Each row is followed by its class.
[-66 -10 -40   9  11  44  39  26  -8  16  31 -67  22   8  24  18 -30  10
  -9 -37  60  -9  31  47 -26  28 -39   9 -15  13  65  21  12 -38   8 -64
   9  -2]  Y
[ 22   0   1  -4   4  24 -15   0  30 -49   6 -41 -46 -42  41  15  26 -26
  16  16  16   5  67  51 -44  -3  16 -52 -12  -2   8  54 -25  -4 -14   5
  58 -21]  L
[ 33  -7  -5  -3   4  -6 -16 -13  19 -44 -23 -50 -21 -41  27   5  24 -16
  15  11  39 -10  51  37 -31   4  24 -69 -19  -5  17  38 -36   3  -8   7
  56 -20]  T
[ 41 -12 -16   6  -7  -7   0 -10  15 -49 -20 -43 -14 -43  31  26  31 -22
  14  13  50   3  54  44 -40   4  29 -64  -8 -18  25  54 -36   9 -10   2
  48 -13]  T
[ 43 -13 -22   7 -14 -13  -6 -13   9 -48 -24 -37 -24 -46  33  15  35 -36
   9  20  40  -4  54  37 -28 -11  33 -45 -14 -17  13  59 -51   8 -14   3
  54 -21]  N
[ 41 -17  -5   8  -2  -2  -1 -12  25 -61 -12 -29 -21 -52  35  18  27 -24
   0  16  37  -4  45  37 -39   7  21 -48  -8 -12  14  47 -34  16 -14  17
  53 -22]  T
[ 22 -22  -9   1   3  -5   1 -27 -17 -43 -35 -53 -22 -41  38  19  20 -33
  11   6  35 -14  72  29 -27 -23  30 -48 -34   0   4  39 -46  11 -11  17
  51 -24]  G
[ 21  -7   4   5   2  10  -3  -2  49 -60   3 -27 -26 -47  33  16  23 -19
   9   8  25  -6  42  56 -45  26  -2 -50  -5   2  20  54  -6  -9 -14  20
  57 -15]  T
[-53 -10 -45   9   0  45  22  25  10  13  28 -73  19   4  28  12 -21  -1
  -1 -20  48 -15  45  45 -37  15 -33  -2 -12  -9  75  33 -16 -30  10 -62
  22 -15]  Z
[ 33 -21  -5  10   6  -7 -13  -2  14 -59  -2 -29 -26 -42  30  22  34 -22
   8  18  43   0  30  60 -46  11   7 -55  -9  -5  11  86  -4   8 -28 -19
  47 -11]  Q
[ -31  -18  -44    0   -6   67   26   22  -10   16   34  -50   27   -1
   25   15   -9   13    0  -20   39  -30   45   43  -50   26  -36    8
    0  -13   69   36   -2   -7   17 -103   24  -17]  T
[ 20   1  -2   3   2   5 -22   4  50 -54  -3 -22 -44 -48  34   4  13 -13
  17  18  26   8  32  58 -45  19 -14 -45  -8 -14  20  61  -8  17 -15  13
  49 -10]  L
[-29 -24 -44   7   1  64  36  20  -3  -7  37 -59  16  -5  36  21 -13  10
 -12 -18  52 -17  50  44 -36  30 -38  14  -4  11  45  46  -6 -20  11 -87
  27 -10]  E
[-55 -16 -46  17   4  41  27  23  -2  17  30 -56  17   0  23   7 -18  17
  -2 -26  53 -22  24  51 -38  26 -52  11  -6 -11  84  35  11 -21  16 -34
  16   1]  Z
[ 22 -12  -9   3  10   7 -23  -9  22 -41 -14 -43 -32 -51  30   9  31 -16
  17  11  31   0  43  58 -41   9   6 -37  -7   2   8  58 -11  -1 -21  -3
  52 -15]  P
[ 31 -17   9   0   7   2 -12 -12   0 -49 -10 -42 -32 -53  26   2  38 -39
  12   9  26  -8  56  45 -30 -13  12 -48 -17  10   2  58 -17  -1 -11  10
  68 -22]  N
[-57 -30 -48   1   2  39  25   0 -10   3   4 -84  23   4  41   9 -20  -7
 -10 -20  36 -25  74  39 -41  -4 -12   1 -35 -17  68  25 -13  -5  12 -92
  11 -23]  G
[ -46  -31  -43   -1   -1   53   21   20  -12   20   23  -70   25   -5
   34   11  -21    0   -9  -17   42  -17   59   47  -49   16  -32    0
  -16   -8   64   37   -6   -1   15 -106   22  -19]  Y
[ 23  -6 -20  -2   3  16  -4 -13  -7 -42 -16 -58 -38 -32  46  17  25 -32
   9  21  25 -12  97  30 -36 -19  43 -65 -21   4  16  49 -64   4  -8  19
  65 -20]  L
[  8   0  -2   6  -4   8  -4  -8  29 -56 -11 -30 -42 -45  47  14  21 -25
  20  14  19  -2  53  49 -54  -1  11 -48  -8  -7  10  51 -17 -16 -17  42
  35 -23]  M
[-25 -26 -44   3  -2  65  23  14 -24  10  35 -58  18  -1  25   5 -11   8
   0 -21  45 -10  44  42 -56  18 -38   2  -5 -18  61  50   4  -3  23 -93
  23 -17]  T
[-58 -16 -44  25 -10  30  27  27   2  10   1 -85  31   2  38  23 -18   0
  11 -25  45 -24  34  55 -28  12 -16 -14  -6   8  77  35 -10 -11  -4 -97
  27   0]  P
[ 36 -16   6  -3  10  12 -12  -2  15 -49   2 -32 -34 -49  27  21  39 -29
   6   7  27   2  51  63 -43   5   4 -47  -9   1  11  74  -5  -4 -20 -14
  61 -16]  N
[ -41  -24  -39    5    0   63   26   30  -10   11   38  -61   19    1
   27   10   -8   -1   -5  -11   34  -13   50   41  -49   12  -38    1
  -12  -10   71   39   -7    9   15 -106   30  -15]  L
[ 30  -9  -3 -10   6   3 -16   0  29 -41  -6 -37 -32 -53  32  18  29 -25
  17   4  27  -3  64  63 -44  13   0 -42 -13 -10  13  61  -6 -14 -14  -2
  56 -17]  N
[-39 -27 -51  10  -2  49  23  23 -18   7  31 -72  28   3  39  13 -13   6
  -4 -12  53 -26  39  37 -45  15 -18   6 -17  -2  70  45  -2 -13  10 -91
  28 -18]  Q
[ 28 -12 -10  -7  -1   3  -6 -16   0 -50 -11 -60 -32 -43  36  10  35 -36
  11  12  34 -12  68  44 -28 -15  30 -47 -18  -4   2  58 -31  -7 -10   7
  61 -23]  N
[ 25 -12 -21   5   1   7  -2  -9  -3 -46 -15 -60 -33 -39  41  23  24 -36
  14  19  40  16  76  43 -43 -18  29 -61 -15 -17  19  58 -46  13  -9 -14
  50 -17]  L
[-62 -21 -44  12   4  37  37  26 -12  17  17 -88  30  14  28   1 -27   7
  -9 -31  57 -17  27  43 -30   8 -30  23 -23 -10  70  12   8 -29  17 -79
  20  -9]  W
[-62 -12 -44   7  -5  36  36  19   9  -9  17 -70  26   5  38  27 -29  -9
  -3 -24  51 -16  32  40 -33  20 -21  -4 -22  -2  65  30 -13 -22  -5 -85
  16 -14]  G
[ 53 -11  -7   6   0  -3  -6   5  15 -45  -4 -39 -20 -45  23  28  37 -33
   8   6  46  19  51  55 -38   3  22 -56 -12 -10  30  63 -21  -1 -17  -4
  49 -15]  N
[ -23  -26  -36   13   -3   69   28   31  -10   10   32  -59   26   -1
   32   15  -10    5   -8  -17   48  -11   58   49  -55   24  -34   14
  -14   -5   77   48    1   -1   17 -100   29  -16]  W
[  9  -3   2  11   6  10 -13  -6  39 -54  -2 -33 -41 -56  38  23  17 -30
  14  10  17 -12  61  57 -37  11  -6 -40  -8  -1   6  59 -17 -15 -20  36
  54 -18]  Z
[ 19  -6   9   6  -3  13  -8   0  37 -68  -1 -36 -41 -43  47  17  23 -30
   8  12  28  -3  47  62 -47  14   9 -44 -12   0  -3  75 -11 -10 -23  13
  60 -16]  W
[-28 -28 -47   7  -9  59  30  20  -8  -1  31 -52  21  -7  39  13  -5   6
  -4 -12  39 -30  57  47 -41  15 -30   4   4   3  54  50  -7 -10  18 -97
  32  -7]  E
[ 28  -6  -7  -7   5   2 -19  -9  44 -46 -12 -33 -31 -42  35   8  22  -8
  12  10  30  -6  38  53 -46  18  10 -51  -7 -12  15  44 -21  -9 -14  13
  56 -19]  T
[ 31 -14  -4  -3  -2  -4  -9 -15   2 -50 -19 -53 -28 -50  36  10  26 -32
   6  13  45   1  69  44 -41   0  26 -66 -22  -4   7  51 -35  10 -10  23
  45 -23]  Y
[ 17 -15 -20  20   1  -2  -4  -4  19 -46 -20 -51 -25 -36  44  23  18 -20
  13   8  36   6  65  51 -55   1  19 -49 -17  -5  32  74 -22 -12 -19  -4
  45 -15]  Q
[-50 -19 -46  11 -17  43  29  17  -1   6  17 -69  27   1  36   4 -12 -18
  -8 -20  22 -36  66  44 -38   1 -20  12 -15 -11  72  31 -11 -20  14 -85
  23 -23]  N
[ -58  -29  -46    8   -5   51   36    9  -13    1   23  -53   24   -5
   37   18  -11   -5    0  -15   42  -26   47   39  -41    8  -30    9
  -15  -12   65   38   -6   -4   11 -106   15  -15]  G
[ 26 -18   5  -9  11  17 -10  -4  -1 -39   0 -35 -37 -47  25  27  34 -31
   1  10  31  13  60  58 -53   2  16 -56  -6  -5   4  72 -12   2 -21 -13
  42 -16]  Y
[ -34  -25  -40    2  -12   54   32   22  -29   16   33  -60   24   -3
   25    8   -2   -5   -3  -20   44  -22   39   44  -45   12  -36    9
  -12   -7   60   48    7  -13   18 -102   24  -17]  N
[ -54  -19  -48   16   -1   49   22   16  -12   -3   24  -81   24   -5
   41   15  -19    8    7  -22   48  -16   30   53  -41   20  -28    3
   -1   -7   60   34   12  -11    1 -111   21   -4]  P
[ 43 -20  -4  -6   1  17  -9  -5 -11 -45  -5 -70 -29 -38  26  14  33 -35
  13  12  43   9  67  59 -47 -12  21 -48 -15 -19   7  71 -18   8  -7 -17
  54 -22]  W
[-61 -26 -47  10   3  37  40  20   3   2  17 -72  29  -1  33   9 -21   4
 -15 -24  44 -24  35  38 -32  18 -33  14  -8   2  59  19  -2 -30  13 -69
  26  -5]  E
[-56 -16 -45  20  -2  31  30  28  -8   6  30 -71  32  11  24  11 -21   4
  -5 -25  62 -20   9  39 -28  25 -29  11 -19   7  76  34  19 -25   5 -50
  12  -5]  Q
[ 18  -5 -10  10  -4   4 -14  -6  25 -47  -3 -27 -38 -53  41  11  24 -22
  22   8  27 -11  57  59 -53  15  -9 -51  -4  -5  16  69 -19 -13 -13  51
  56 -12]  Z
[ -34  -24  -37   10  -13   66   23   31  -11    4   42  -67   22   -9
   31   19   -4    6    6  -12   43  -24   21   57  -41   27  -36    0
    2    6   58   59   13    4    1 -114   30   -9]  P
[ 22  -3  -7  12  -1   2 -12  -5  35 -51 -14 -22 -34 -44  39  10  26 -15
  18  17  26   5  38  51 -55   6   5 -52  -9  -2  23  54 -18  -6 -18  28
  41 -20]  M
[ 36  -9 -17  20 -14   2   1 -12  10 -57 -21 -34 -27 -44  52  32  26 -27
  20  18  40   2  63  40 -44  -2  24 -59 -13   2  13  61 -47   8 -20  24
  45 -23]  M
[ 23 -17  -8  10  13   4 -17  -5  21 -40  -6 -30 -37 -48  31  21  27 -19
   2  14  25 -10  55  52 -39   9   1 -47  -9  -7  19  67 -27   3 -23  16
  55 -12]  Z
[ -71  -27  -61   14    0   31   30    6  -25   17   -5 -111   32    7
   34   -2  -15   -6   -2  -19   45  -34   59   41  -24  -15   -5    5
  -12  -10   77   11  -22  -13   12  -99   18  -15]  P
[-44 -24 -49  -1  -8  50  31  20 -13  13  19 -70  32  -1  29  17  -9  -3
  -4 -20  45 -28  52  42 -39  15 -25   7  -4  -7  56  31 -12 -18  16 -89
  22  -9]  E
[ 38 -19 -24   5   2  -2 -14 -16 -21 -35 -29 -75 -14 -49  27   9  36 -24
  16  10  54  -2  61  45 -37  -6  31 -55 -15  -8  27  50 -33  22 -12   6
  48 -16]  P
[ -43  -21  -43   13    4   62   28   23  -12    3   37  -69   25   -8
   28   22   -9   10   -2  -25   54  -15   28   57  -40   31  -43   19
   -1    2   59   45   15   -7   -1 -109   16   -9]  P
[ 32 -12 -10 -10   9  16  -9 -14 -10 -29 -18 -66 -25 -32  22  15  27 -25
  11   4  26  -2  75  37 -42 -23  43 -59 -12 -13  23  43 -37  -4  -4   7
  56 -22]  T
[-49  -7 -42  20 -15  37  29  29   5   4  10 -76  31  -6  36  30 -16  -3
  14 -21  53 -18  27  54 -26  18 -17  -4  -2   8  67  35  -8 -14  -5 -98
  22  -6]  P
[-51 -14 -30  20  13  44  36  36   0   9  24 -54  23   2  21  15 -26  13
   0 -36  62  -2  10  55 -36  33 -61  25 -12   7  63  33  19 -30   6 -88
  26  -1]  W
[ 20  -8  -6  -6  10  11 -12   1  10 -38  -6 -45 -31 -39  32  20  28 -30
  15  15  32   6  65  49 -40  -7  15 -57 -11   1  17  57 -29   8 -15 -19
  57 -14]  L
[ -56   -4  -36   14   -3   37   28   37   18    8    8  -68   24    5
   40   23  -26    2    7  -12   33  -24   52   41  -30    7  -16  -25
  -15    5   83   21  -29   -7    5 -101   38   -6]  L
[ 35 -15  11   5   7  12 -11  -4  15 -53  -2 -19 -37 -47  28  23  39 -19
  12  18  26   8  30  54 -53   1   2 -51  -6   1   4  68  -6  10 -26   3
  44 -20]  M
[-46  -9 -48  17   1  50  41  27 -12  14  33 -47  24   9  24  29 -18  20
   1 -31  59  -5  12  40 -44  36 -51  20 -12   8  63  32  11 -31   1 -55
   2  -6]  M
[ -49  -20  -33    3   12   57   14   21   17    7   30  -70   21    2
   28    8  -14    5    2  -28   31  -15   52   61  -46   19  -36   -6
   -3  -12   80   31   13  -17   13 -106   28  -13]  T
[-50 -14 -31  28   6  41  38  28   6   1  34 -39  23   2  25  13 -15  13
  -3 -28  48  -1   1  41 -43  30 -53  12 -13  14  70  23  19 -28   2 -41
  11  -8]  M
[ 41 -12  11   0  14  18 -14  -4  21 -53   3 -26 -33 -45  21  24  33 -20
   7   8  27  10  42  54 -46   5  12 -53   1  -4  12  69  -8   7 -20 -15
  55 -15]  T
[-52 -12 -48  10  -8  19  45  16   4  -5  -5 -82  28   4  37  19 -19  -3
  -2 -22  63 -22  45  36 -20   9 -14  -6  -8   4  49  18 -37 -35   6 -83
  21  -8]  E
[ 16  -5  -1  15  -5  10  -4  -3  41 -60  -5 -29 -38 -46  47  25  22 -23
  17  12  21   5  44  56 -54  15  -1 -50  -9   8  13  62 -11  -9 -25  35
  47 -19]  M
[ 37 -15 -25   4  -5  -6   3  -4  19 -50 -25 -51 -10 -47  35  33  29 -29
   5  15  47  -7  78  45 -31   7  28 -54  -6  -4  20  51 -52   2 -15 -10
  48 -12]  E
[ -51  -28  -38    0   -1   45   26   17  -13   16    1  -88   33    3
   28    7  -11  -14   -6  -20   36  -31   81   47  -47   -2  -22   19
  -24  -20   64   25  -14   -7   16 -114   24  -27]  W
[ 31 -22   1  -4   1  14  -1 -11   2 -58   4 -25 -32 -38  36  32  36 -35
   3  11  30   1  51  48 -46  -2  20 -53 -15   2  -3  81 -22   7 -28 -10
  47 -18]  G
[ 33 -12 -27  20 -13 -17   4 -12 -12 -44 -37 -54 -11 -45  27  23  32 -29
  11  23  51  -8  44  31 -19 -19  49 -50  -7 -10  20  48 -56  23 -21  -5
  39 -12]  P
[ 28  -9  -1  -1   3   4 -12  -2  33 -54  -2 -38 -31 -53  37  11  30 -28
  12   5  24 -10  54  59 -41  14   1 -46 -14   5  13  56 -11 -17 -17  14
  68 -20]  N
[  1  -1 -11  -2   6  -1  -7  -2  20 -38 -22 -48 -40 -39  34  18  17 -19
  17  15  28  -1  49  51 -40  -2   8 -53 -11 -14  16  51 -28   2 -18 -16
  47  -9]  L
[-33 -21 -48   6   1  56  28  20 -19  16  36 -65  26   0  24  16  -6  -1
  -9 -27  52 -16  50  43 -31  19 -34  24 -17  -3  66  36   2 -18  14 -98
  18 -17]  N
[-54 -11 -34  19  -2  43  47  24 -16   4  34 -54  24   5  14  14 -25  -7
 -12 -34  65   5  18  35 -29  30 -48  10 -15  15  53  32   3 -27   7 -51
   2  -9]  Y
[-40 -17 -46  17   8  46  48  22 -20   4  40 -61  24   4  24  19 -13   6
 -17 -36  67  -3  25  36 -27  26 -36  25 -18  11  66  33   9 -36  10 -57
  19  -6]  N
[-36 -16 -39  13  -9  61  34  33  -3  -1  39 -59  23   4  37  19 -17   5
  -7 -19  53 -20  39  51 -43  30 -35  13 -13  -3  61  46   3 -17   9 -98
  23 -13]  W
[ 41 -21 -31  15  -6 -13  -4 -20 -27 -37 -39 -62 -16 -43  41  23  34 -32
  14  14  53   5  87  34 -52 -22  48 -54 -25 -18  28  59 -49   6  -9   4
  35 -26]  Q
[ 30 -20  -4  -2   4   9  -7  -5  26 -59   3 -19 -28 -40  27  35  27 -30
   4  10  29  10  38  54 -47  10   5 -44 -14 -10   5  81 -16  10 -32 -21
  44 -15]  G
[-72 -24 -51  14  -2  39  30  12   0  16   8 -81  22   5  38   4 -25  -5
  -9 -16  29 -41  69  40 -34  -4 -29  11 -13 -14  74  25 -28 -19  15 -75
  22 -20]  Z
[-46 -24 -49  12 -11  55  25  19 -16  -5  36 -70  22   0  46  10 -20   1
  -7  -9  47 -29  35  35 -47  17 -21  12 -20  -5  55  51   3 -11  10 -84
  21 -23]  Q
